[ 99 134 123 136 127] value 99, 127

[139 130 117 154 126 134 139] value 139, 139

[[127 129 127 128 128 128 127]
 [131 122 125 130 136 128 133]
 [127 124 112 129 150 129 135]] value 127, 135

[128 137 103 157] value 128, 157

[117 111 106 112 130] value 117, 130

[140 131 137 151 148 143] value 140, 143
---
Input:
[[142 134 143 143 150]
 [133 129 149 151 148]]
Output: 150

Input: [145 116 116 158 112]
Output: 145

Input:
[[126 106 145 134 122]
 [125 128 125 141 127]
 [124 129 122 144 127]]
Output: 144

Input:
[[133 121 129 112 132 138]
 [136 121 133 114 137 156]
 [143 120 133 126 134 144]]
Output: 144

Input: [124 157 155 146 128 133]
Output: 155

Input:
[[117 104 120 146 143]
 [137 101 110 137 141]]
Output: 143
---
[148 145 141 100 132 156] out 148

[[114 132 153 129 125 131]
 [124 125 130 123 122 134]
 [115 132 149 129 125 131]] out 115

[136 105 129 136] out 136

[155 142 153 147] out 155

[[118 150 138 153 147]
 [112 132 147 129 132]] out 112

[127 107 134 151 129 133] out 127

[[130 134 128 138 150 109]
 [119 131 139 129 126 130]
 [117 130 150 128 126 130]] out 117

[[119 139 108 145 136 117]
 [121 136 100 133 121 146]
 [147 138 108 122 101 117]] out 147

[142 109 126 153 122 118 138] out 142
---
[[121 135 129 117 121 144 123 123 135 119 148]
 [146 132 132 141 148 112 141 143 121 148 107]
 [126 144 121 116 125 145 123 123 133 122 152]
 [135 115 157 126 125 107 124 125 125 121 121]
 [137 116 146 143 136 109 135 136 124 137 107]
 [123 156 125 122 116 131 111 108 148 116 123]] 123

[[127 143 145 129 146 134 108]
 [128 125 122 110 105 140 131]
 [130 124 126 149 146 113 130]
 [139 114 116 140 105 123 108]
 [130 129 130 111 107 142 120]
 [130 130 132 114 112 141 118]
 [121 126 121 134 142 118 146]
 [139 114 116 149 123 113 119]
 [121 143 145 107 125 145 120]
 [121 134 125 107 127 136 146]
 [128 138 142 110 117 145 111]] 128

[[145 138 147 136 109 123 118 123]
 [107 124 103 131 145 131 123 124]
 [131 143 143 140 118 126 131 130]
 [115 130 123 123 140 132 143 140]
 [119 125 117 113 140 130 139 138]
 [123 113 114 119 138 130 128 127]
 [120 128 119 126 134 130 127 129]] 120

[[134 138 126 137 132 122 112 136 128 141 123 128 119]
 [121 124 130 126 124 144 133 126 123 118 111 124 121]
 [133 124 126 124 129 133  99 128 130 134 126 127 127]
 [139 140 130 141 141 118 134 138 137 136 117 136 120]
 [152 128 123 131 141 113 130 128 123 148 118 123 126]
 [144 141 128 147 145 109 135 142 133 141 128 133 124]
 [143 132 126 139 141 135 121 135 119 143 122 122 124]
 [127 123 130 125 126 147 130 124 128 130 130 127 131]
 [133 130 129 136 135 142 135 130 125 137 150 125 141]] 133

[[107 128 105 131 118 139]
 [122 109 137 132 143 148]
 [121 123 143 141 146 141]
 [117 114 125 124 134 136]
 [119 119 145 136 147 132]
 [121 104 127 128 133 147]
 [130 120 114 123 117 147]
 [121 125 127 134 130 139]] 121
---
[[147 127 101 132 135 121 109]
 [144 115 117 109 124 100 107]] ==> 109, 144

[[112 102 142 132 131 153 107]
 [121 104 137 131 114 122 143]] ==> 107, 121

[120 131 104 138 148] ==> 148, 120

[142 117 109 147 106] ==> 106, 142

[[118 113 146 155 118 124]
 [136 138 125 150 134 134]] ==> 124, 136

[104 115 114 124] ==> 124, 104

[140 134 128 101 134] ==> 134, 140
---
[105 153 139 120 132 156] ==> 105, 156

[[150 131 134 133 128 111 114]
 [121 117 141 128 153 121 135]] ==> 150, 135

[140 134 122 152] ==> 140, 152

[[134 136 128 137 119 127 133]
 [129 124 148 148 119 134 129]
 [115 104 156 133 137 140 118]] ==> 134, 118

[[146 114 129 136 109]
 [131 154 138 107 116]] ==> 146, 116

[[122 123 119 117 117]
 [112 131 102 129 112]
 [110 132  99 135 118]] ==> 122, 118

[156 123 136 137 118] ==> 156, 118
---
[[151 127 118 130]
 [137 125 120 130]] --> 120

[[145 113 141 139 107 106]
 [144 117 126 132 151 142]
 [132 110 127 134 148 112]] --> 126

[[135 108 132 149 139]
 [116 122 132 121 115]] --> 132

[[101 106 111 121 128 121]
 [115 125 124 123 121 121]
 [121 111 129 107 127 116]] --> 124

[[129 131 129 114 151 135]
 [135 120 135 127 118 110]
 [137 135 137 150 117 139]] --> 135

[[148 123 125 127 133 131]
 [102 115 129 142 116 124]
 [151 122 130 112 150 116]] --> 129
---
[[110 123 154 118 116 131 119 133 121 108 126 109 116 138 122]
 [136 123 116 151 137 131 138 118 139 120 118 134 132 135 118]
 [142 127 128 154 129 117 152 130 140 123 140 156 139 125 126]
 [129 142 122 102 147 145 128 128 123 142 128 118 113 132 124]
 [131 123 111 144 120 126 116 122 122 139 112 131 138 115 142]
 [138 132 116 122 152 135 134 125 124 153 146 143 128 124 141]
 [145 136 131 133 113 115 129 127 140 139 110 122 124 121 137]] --> 137

[[121 130 150 127 121 124 120 143 123 121 125 124 127 128]
 [125 117 128 123 135 115 142 127 130 130 121 133 125 129]
 [138 123 130 128 128 131 135 128 136 135 125 130 122 135]
 [146 117 100 134 137 143 121 111 133 133 128 140 137 134]
 [143 128 104 138 122 156 105 122 128 129 138 126 136 131]
 [131 133 116 135 124 144 101 127 121 120 134 129 141 127]
 [110 129 121 124 135 115 131 121 118 121 131 127 134 128]
 [134 127 128 132 135 128 124 128 128 130 134 133 136 125]
 [119 144 146 125 117 124 131 128 126 127 131 128 118 125]
 [150 129 130 128 119 147 124 133 139 128 127 128 121 128]
 [119 133 119 125 132 120 139 120 126 129 132 125 126 120]] --> 120

[[124 131 129 125 134 130 132 135 126 142 124 127 124 123 125 130]
 [130 131 127 124 132 127 126 130 137 104 132 130 124 123 110 137]
 [133 126 125 129 123 125 124 121 133 103 134 130 131 132 125 128]
 [123 127 126 122 133 130 136 135 125 140 123 130 127 122 127 120]
 [128 121 120 119 127 126 135 128 130 109 129 136 132 124 124 112]
 [127 122 123 124 127 127 134 128 126 126 127 132 132 127 132 114]
 [131 132 130 129 129 127 123 127 134 115 132 127 125 128 118 140]] --> 140

[[138 132 136 133 129 124 111 120 127 130 110 111 129 125 122]
 [124 118 119 122 128 122 115 129 116 120 124 134 133 111 111]
 [131 141 137 111 134 129 121 106 145 100 108 128 133 124 125]
 [117 121 114 120 133 129 124 134 125 119 124 145 137 116 120]
 [137 146 144 114 137 128 142 106 148 110 125 116 132 131 142]
 [115 122 114 149 132 138 132 144 124 154 123 130 132 130 141]
 [123 117 119 142 130 131 122 140 113 144 116 127 132 132 133]
 [137 130 135 140 123 129 125 128 123 141 122 116 124 134 129]] --> 129

[[124 135 132 131 125 120 127 127 126 123 140 128 129 123 131 120]
 [126 134 125 126 123 127 126 133 123 134 130 125 124 129 130 126]
 [125 128 130 132 135 131 129 129 130 135 126 128 131 124 129 126]
 [129 116 127 134 149 135 124 123 128 107 134 157 127 131 125 110]
 [129 135 124 131 124 126 132 130 131 125 125 127 123 127 127 125]
 [130 122 125 131 131 127 127 125 125 127 135 126 125 129 130 125]
 [127 135 126 126 126 127 132 125 131 127 132 132 128 125 128 128]
 [119 134 131 124 127 124 125 126 131 126 132 127 131 123 125 127]
 [127 132 128 127 133 127 127 128 126 132 129 126 130 126 129 127]
 [129 130 129 124 124 129 124 134 129 130 131 126 124 130 129 131]
 [134 129 129 127 130 128 125 124 129 128 130 129 128 131 131 127]] --> 127
---
[122 120 124 115 144 125 101] | 122, 101

[[115 123 142 127 152 129 114]
 [136 124 113 130 119 142 143]
 [137 129 116 129 114 137 142]] | 115, 142

[130 154 123 116] | 130, 116

[122 116 105 132] | 122, 132

[117 135 103 117 141 123] | 117, 123

[[135 111 136 138]
 [150 109 130 144]
 [106 142 148 113]] | 135, 113

[[105 124 122 128 135 129 112]
 [109 144 122 127 110 129 139]] | 105, 139

[140 141 125 127 155] | 140, 155
---
[[121 122 126 125 119 123 120]
 [142 118 105 142 148 115 128]] ans = 115

[157 148 139 136 146] ans = 136

[128 124 158 120 127 139 134] ans = 139

[[138 123 136 119 124]
 [142 125 129 122 124]
 [137 122 153 119 128]] ans = 119

[[152 110 114 123 137 120]
 [109 107 131 139 153 127]] ans = 153

[145 133 126 129 104 149] ans = 104

[101 152 110 139] ans = 110

[131 127 116 155 110] ans = 155
---
[[126 149 138 121 124 116 120]
 [143 128 143 111 123 133 133]
 [123 133 105 135 136 117 124]] | 120, 123

[[107 114 138 113 134 126 135]
 [124 125 123 136 118 131 129]
 [114 120 116 140 124 131 126]] | 135, 114

[126 111 150 127 124] | 124, 126

[126 106 119 113 140 118] | 118, 126

[117 132 102 116] | 116, 117

[128 101 147 138 127 103] | 103, 128
---
[[132 117 146 104 121 119]
 [141 148 126 139 124 125]
 [130 129 138 151 117 120]] value 151

[[127 130 133 115 136 134 129]
 [116 103 130 127 127 127 131]
 [132 130 128 153 120 136 130]] value 120

[[117 123 121 117 122 144 126]
 [130 131 129 125 130 141 127]
 [ 99 127 122 117 129 114 132]] value 129

[[126 115 139 130 138]
 [150 115 129 124 125]
 [135 132 125 127 121]] value 125

[[140 140 118 145 121 113 112]
 [107 128 138 146 108 123 138]
 [128 144 117 147 130 107 120]] value 130

[[128 104 139 130]
 [106 131 109 130]
 [133 104 132 123]] value 104

[[135 129 132 107 142 121]
 [124 124 129 137 136 122]
 [105 126 126 154 137 128]] value 154

[[152 129 115 151]
 [132 126 148 130]
 [111 128 120 113]] value 128

[[125 132 124 129 131 128 127]
 [134 126 148 143 122 132 149]
 [133 131 138 118 124 123 142]] value 124
